Here is a tiny trained network, its code and every weight. The questions are about switching its units off for an input and a target symbol, where a switched-off unit gives its printed mean instead of its output.

import numpy as np


def w(rows, s, z=0):
    codes = np.array(rows[::2]) - 128.0
    scale = np.full(codes.shape[1], s)
    scale[-1] = z or s
    return codes * scale


def softmax(a):
    e = np.exp(a - a.max(-1, keepdims=True))
    return e / e.sum(-1, keepdims=True)


def log_softmax(a):
    a = a - a.max(-1, keepdims=True)
    return a - np.log(np.exp(a).sum(-1, keepdims=True))


def net(x, mask):
    ids = ['Πβγδζξστω'.index(c) for c in x.split()]
    T = len(ids)
    res = E[ids] + P[:T]
    u = 0
    for l in range(3):
        r = res
        for j in range(2):
            rows = slice(2 * j, 2 * j + 2)
            q, k, v = (r @ M[l][rows].T for M in (Q, K, V))
            z = softmax(np.where(np.tri(T) > 0, q @ k.T / 2**0.5, -1e9)) @ v
            o = O[l][rows]
            res = res + np.where(mask[u + j], z, o[:, -1]) @ o[:, :-1]
        u += 2
    return log_softmax(res[-1] @ U[:, :-1].T + U[:, -1])


Q, K, V, O = {}, {}, {}, {}
E = w([
[105,128,186,129,84],'Π',
[85,130,120,177,164],'β',
[98,114,204,126,85],'γ',
[78,154,116,220,182],'δ',
[112,99,50,47,68],'ζ',
[81,211,112,99,40],'ξ',
[188,221,150,188,73],'σ',
[16,149,199,252,53],'τ',
[203,200,64,88,194],'ω',
],0.017)
P = w([
[78,212,252,17,202],'0',
[136,137,186,56,175],'1',
[166,123,142,95,150],'2',
[192,106,77,124,122],'3',
[209,106,47,147,107],'4',
[229,105,1,164,94],'5',
],0.0083)
Q[0] = w([
[115,130,146,204,164],'0.h1',
[149,124,192,155,1],'0.h1',
[112,120,176,136,122],'0.h2',
[154,121,155,116,173],'0.h2',
],0.025)
K[0] = w([
[101,106,150,252,176],'0.h1',
[138,133,135,164,21],'0.h1',
[95,131,155,136,121],'0.h2',
[174,132,144,94,146],'0.h2',
],0.019)
V[0] = w([
[241,93,254,56,148],'0.h1',
[105,73,239,177,62],'0.h1',
[196,123,89,44,127],'0.h2',
[184,192,162,56,250],'0.h2',
],0.0078)
O[0] = w([
[191,168,153,117,198,2],'0.h1',
[155,160,76,2,163,93],'0.h1',
[108,87,190,153,153,72],'0.h2',
[30,116,173,225,102,207],'0.h2',
],0.0093,0.0028)
Q[1] = w([
[49,209,198,59,14],'1.h1',
[209,70,136,96,254],'1.h1',
[100,207,167,178,238],'1.h2',
[83,19,26,126,233],'1.h2',
],0.0065)
K[1] = w([
[140,246,121,125,109],'1.h1',
[50,73,151,90,147],'1.h1',
[22,180,254,162,80],'1.h2',
[41,64,92,39,88],'1.h2',
],0.0065)
V[1] = w([
[135,88,105,8,164],'1.h1',
[49,238,177,57,96],'1.h1',
[210,254,199,191,138],'1.h2',
[91,78,236,96,187],'1.h2',
],0.005)
O[1] = w([
[97,85,155,146,172,69],'1.h1',
[3,165,90,202,77,255],'1.h1',
[236,159,198,94,96,191],'1.h2',
[71,137,93,107,116,126],'1.h2',
],0.007,0.0068)
Q[2] = w([
[113,105,110,112,168],'2.h1',
[138,112,120,88,47],'2.h1',
[144,252,132,117,156],'2.h2',
[83,94,168,122,171],'2.h2',
],0.013)
K[2] = w([
[74,123,115,17,112],'2.h1',
[210,100,86,131,62],'2.h1',
[146,152,142,156,193],'2.h2',
[1,234,170,71,115],'2.h2',
],0.0086)
V[2] = w([
[254,83,130,51,60],'2.h1',
[98,153,92,143,100],'2.h1',
[83,122,164,175,205],'2.h2',
[85,97,104,94,167],'2.h2',
],0.0076)
O[2] = w([
[89,197,167,185,79,2],'2.h1',
[85,172,119,254,71,201],'2.h1',
[176,26,109,158,183,130],'2.h2',
[93,178,133,173,203,81],'2.h2',
],0.0068,0.0096)
U = w([
[147,136,134,108,86,85],'Π',
[149,255,35,106,117,2],'β',
[30,99,169,232,49,196],'γ',
[131,151,156,73,113,182],'δ',
[168,137,120,94,91,113],'ζ',
[118,165,163,104,111,125],'ξ',
[153,163,203,105,25,52],'σ',
[251,39,38,110,60,236],'τ',
[149,142,130,125,81,35],'ω',
],0.0074,0.0042)

Each question gives the input, a string of symbols that net reads in full, and the target symbol t.
The units are the heads (2 rows each of Q, K, V and O). Each row of codes is followed by its name. A weight is (code - 128) times the scale printed after its matrix; where a second scale follows, it is the last column's (O and U).
mask holds one flag per head, layer by layer. A switched-off head (its flag False) gives its mean, the last column of its rows in O, instead of its output. The means were averaged over made-up inputs and are rounded, as every weight is.
A unit's drop is (log p(t) with every unit on - log p(t) with that unit switched off) / (log p(t) with every unit on - log p(t) with every unit switched off).
The circuit of an input: a set's keep is (log p(t) with only the set's units on - log p(t) with every unit switched off) / (log p(t) with every unit on - log p(t) with every unit switched off). Starting from all 6 units, units are removed one at a time, each time the one whose removal leaves the highest keep (on an exact tie, the one counted first), for as long as the keep stays at least 0.8.
circuit, biggest first: the units of the circuit, biggest drop first
most important unit: the unit with the biggest drop
heads that matter: for each layer, one digit per head in row order, 1 if its drop is at least 0.15 and else 0, layers parted by /
drop of u: that unit's drop, to one decimal
input ω ξ ζ ω ξ, target τ: heads that matter	11 / 00 / 01
input ζ ξ σ δ Π, target σ: heads that matter	10 / 01 / 11
input σ σ Π, target σ: circuit, biggest first	1.h2, 0.h1, 2.h1
input ω τ δ τ ζ γ, target β: circuit, biggest first	0.h2, 2.h1, 0.h1
input σ Π ξ ζ Π ξ, target γ: heads that matter	10 / 00 / 10
input β δ β, target τ: circuit, biggest first	2.h1, 2.h2
input σ ξ τ σ, target β: circuit, biggest first	0.h1, 0.h2, 2.h2
input ξ τ δ ζ δ, target τ: most important unit	1.h1
input Π σ ξ σ, target σ: circuit, biggest first	1.h2, 2.h1, 2.h2
input δ τ δ, target τ: heads that matter	01 / 00 / 10
input β β β, target τ: circuit, biggest first	2.h1, 1.h1
input Π ζ ω ω Π, target τ: circuit, biggest first	0.h1, 2.h2, 0.h2
input ξ τ γ, target β: circuit, biggest first	0.h1, 0.h2, 2.h2
input σ Π Π τ, target β: heads that matter	01 / 00 / 00
input τ τ σ, target β: heads that matter	11 / 00 / 00
input τ ξ ξ, target β: circuit, biggest first	0.h2
input σ γ γ, target σ: circuit, biggest first	1.h2, 0.h1, 2.h1
input ζ β β β δ σ, target σ: circuit, biggest first	2.h1, 1.h2, 2.h2, 1.h1
input ω ω β ω γ, target τ: heads that matter	11 / 00 / 01
input β τ β τ ω γ, target τ: most important unit	0.h1
input ξ ξ σ τ Π, target β: heads that matter	11 / 00 / 10
input Π ω Π σ, target τ: drop of 2.h1	0.2
input Π ξ τ ξ τ, target β: drop of 0.h2	0.7
input β ξ γ ω, target γ: drop of 0.h2	0.6
input τ δ β ζ ω τ, target τ: drop of 0.h1	0.2
